Below are the code and all the weights of a small trained network. Each question names an input and a class and asks about switching units off, where a switched-off unit gives its printed mean instead of its output.

import numpy as np


def w(rows, s, z=0):
    codes = np.array(rows[::2]) - 128.0
    scale = np.full(codes.shape[1], s)
    scale[-1] = z or s
    return codes * scale


def f(y):
    return y / 2 * (1 + np.tanh(0.7978845608 * (y + 0.044715 * y**3)))


def log_softmax(a):
    a = a - a.max(-1, keepdims=True)
    return a - np.log(np.exp(a).sum(-1, keepdims=True))


def net(x, mask):
    res = np.array(x, float).reshape(1, 8) / 4 @ E
    y = f(res @ A[0][:, :-1].T + A[0][:, -1])
    res = res + np.where(mask, y, B[0][:, -1]) @ B[0][:, :-1]
    return log_softmax(res[-1] @ U[:, :-1].T + U[:, -1])


A, B = {}, {}
E = w([
[81,236,186,226,238,160],'x0',
[182,4,165,228,165,155],'x1',
[1,107,31,179,169,129],'x2',
[32,111,96,108,101,71],'x3',
[118,203,158,152,76,166],'x4',
[154,158,161,44,240,67],'x5',
[155,140,195,140,151,70],'x6',
[174,184,150,139,14,122],'x7',
],0.0063)
A[0] = w([
[101,129,8,158,182,127,141],'neuron 0',
[168,137,188,192,112,189,131],'neuron 1',
[123,201,148,83,149,36,215],'neuron 2',
[186,86,74,53,174,108,127],'neuron 3',
[99,99,95,101,2,168,146],'neuron 4',
[186,59,128,192,27,142,209],'neuron 5',
[153,234,87,215,115,117,149],'neuron 6',
[127,176,125,55,62,133,145],'neuron 7',
[14,113,71,136,207,116,250],'neuron 8',
[151,42,176,176,66,136,137],'neuron 9',
[85,148,4,91,21,204,220],'neuron 10',
[193,195,182,199,136,236,120],'neuron 11',
[217,114,113,50,136,122,165],'neuron 12',
[151,149,161,190,187,202,191],'neuron 13',
[115,135,169,136,229,91,53],'neuron 14',
[131,237,169,51,72,84,218],'neuron 15',
[197,100,117,47,144,83,161],'neuron 16',
[132,102,90,93,171,46,230],'neuron 17',
[111,175,112,214,112,96,46],'neuron 18',
[5,88,54,140,219,131,243],'neuron 19',
[192,116,109,72,149,176,189],'neuron 20',
[51,129,128,123,170,144,194],'neuron 21',
],0.0085,0.0027)
B[0] = w([
[89,164,44,98,156,125,192],'neuron 0',
[121,181,116,156,191,186,170],'neuron 1',
[168,23,155,74,153,108,202],'neuron 2',
[85,121,146,88,152,142,182],'neuron 3',
[169,141,124,208,64,115,204],'neuron 4',
[208,141,124,176,149,135,208],'neuron 5',
[88,124,134,55,169,110,177],'neuron 6',
[125,119,122,104,60,84,186],'neuron 7',
[172,178,21,101,181,106,241],'neuron 8',
[196,114,144,104,146,120,176],'neuron 9',
[96,206,95,208,69,116,237],'neuron 10',
[52,171,109,181,195,219,195],'neuron 11',
[57,95,139,66,116,92,182],'neuron 12',
[148,149,141,150,157,166,187],'neuron 13',
[183,112,144,165,82,140,181],'neuron 14',
[154,70,127,1,115,17,224],'neuron 15',
[87,127,141,64,144,123,188],'neuron 16',
[128,100,132,83,197,170,195],'neuron 17',
[101,125,98,108,137,148,147],'neuron 18',
[155,200,53,43,195,86,255],'neuron 19',
[46,124,118,133,144,127,161],'neuron 20',
[169,152,88,133,130,91,180],'neuron 21',
],0.0081,0.0098)
U = w([
[120,158,92,155,33,61,4],'0',
[69,80,191,97,106,87,131],'1',
[120,137,160,255,104,171,134],'2',
[222,105,132,132,145,80,190],'3',
[59,158,92,124,184,133,152],'4',
],0.0099,0.0017)

Each question gives the input, the list of numbers given to net, and the class t.
The units are the neurons (one row each of A and B). Each row of codes is followed by its name. A weight is (code - 128) times the scale printed after its matrix; where a second scale follows, it is the last column's (A, B and U).
mask holds one flag per neuron, in row order. A switched-off neuron (its flag False) gives its mean, the last column of its row in B, instead of its output. The means were averaged over made-up inputs and are rounded, as every weight is.
A unit's drop is (log p(t) with every unit on - log p(t) with that unit switched off) / (log p(t) with every unit on - log p(t) with every unit switched off).
The circuit of an input: a set's keep is (log p(t) with only the set's units on - log p(t) with every unit switched off) / (log p(t) with every unit on - log p(t) with every unit switched off). Starting from the 12 units with the biggest drops (on a tie, the unit counted first), units are removed one at a time, each time the one whose removal leaves the highest keep (on an exact tie, the one counted first), for as long as the keep stays at least 0.8.
units of the circuit, in order: the units of the circuit, biggest drop first
k most important neurons: the k neurons with the biggest drops, biggest first
drop of u: that unit's drop, to one decimal
input [-8,-1,7,-3,8,0,0,-5], class 0: units of the circuit, in order	[neuron 10; neuron 4]
input [1,-7,8,4,-3,2,-5,5], class 0: units of the circuit, in order	[neuron 10]
input [-2,-8,-1,8,3,0,4,-5], class 3: units of the circuit, in order	[neuron 2; neuron 15]
input [-5,3,8,3,1,-8,0,-2], class 0: 2 most important neurons	[neuron 10; neuron 4]
input [1,-8,6,2,2,8,-1,5], class 3: units of the circuit, in order	[neuron 2; neuron 15]
input [0,5,-4,-5,5,6,4,-1], class 4: 2 most important neurons	[neuron 11; neuron 4]
input [7,7,1,2,-6,8,6,8], class 2: 3 most important neurons	[neuron 15; neuron 19; neuron 8]
input [-7,5,7,-8,-8,8,-7,7], class 4: 2 most important neurons	[neuron 15; neuron 2]
input [5,-6,-8,-8,-8,-6,5,5], class 4: 2 most important neurons	[neuron 11; neuron 1]
input [-7,-1,-8,6,8,-1,5,-5], class 1: drop of neuron 8	0.2
input [-5,-5,5,-5,2,8,6,4], class 1: drop of neuron 9	0.0
input [0,6,-4,-5,6,7,-1,2], class 4: drop of neuron 11	0.3
